k527: -0.91; -0.40; 3.39; 8.10; 4.04
k871: 0.60; -0.35; -0.66; 6.24; 4.23
k138: -0.66; -0.35; 0.11; 0.60; 0.64
k836: -0.27; -0.90; 3.30; 4.57; 2.46
k961: 0.11; 0.60; -0.35; -0.66; 6.25
start: 0.60; -0.35; -0.66; 6.24  k871, 1
start: -0.66; -0.35; 0.11; 0.60  k138, 1
start: 0.60; -0.35; -0.66; 6.25  k961, 2
start: -0.27; -0.90; 3.30; 4.57  k836, 1
start: -0.91; -0.40; 3.39; 8.10  k527, 1

k240: -2.72; -4.06; -1.55; 0.30; -2.00; -1.58; -2.78; 0.36; -2.42; -0.37; -4.70
k681: 3.31; -6.36; 0.79; -0.35; 1.78; 3.71; -0.70; -6.31; 4.57; 4.78; -1.19
k350: -2.19; 0.09; -0.29; 0.65; 5.98; 2.63; -1.39; -6.68; 4.42; 2.36; 5.16
k126: -3.15; 5.92; -4.98; 0.30; -2.00; -1.58; -2.78; 0.36; -2.42; -0.37; -4.70
k239: 1.78; -6.36; -0.35; 3.31; 0.79; 0.04; -1.99; 0.51; -1.83; 2.19; -3.83
k282: -2.19; 0.09; -0.29; 0.65; 5.98; 2.63; -1.39; -7.21; 2.71; 2.89; 5.01
k675: 3.31; -6.36; 0.79; -0.35; 1.78; 3.71; -0.70; -6.31; 2.83; -3.17; 5.92
which: 3.31; -6.36; 0.79; -0.35; 1.78; 3.71; -0.70; -6.31; 2.83; -3.17; 5.92  k675
start: -6.36; 0.79; -0.35; 1.78; 3.71; -0.70; -6.31; 2.83; -3.17; 5.92  k675, 2
start: -3.17; 5.92  k675, 10
which: 3.31; -6.36; 0.79; -0.35; 1.78; 3.71; -0.70; -6.31; 4.57; 4.78; -1.19  k681
which: -2.72; -4.06; -1.55; 0.30; -2.00; -1.58; -2.78; 0.36; -2.42; -0.37; -4.70  k240

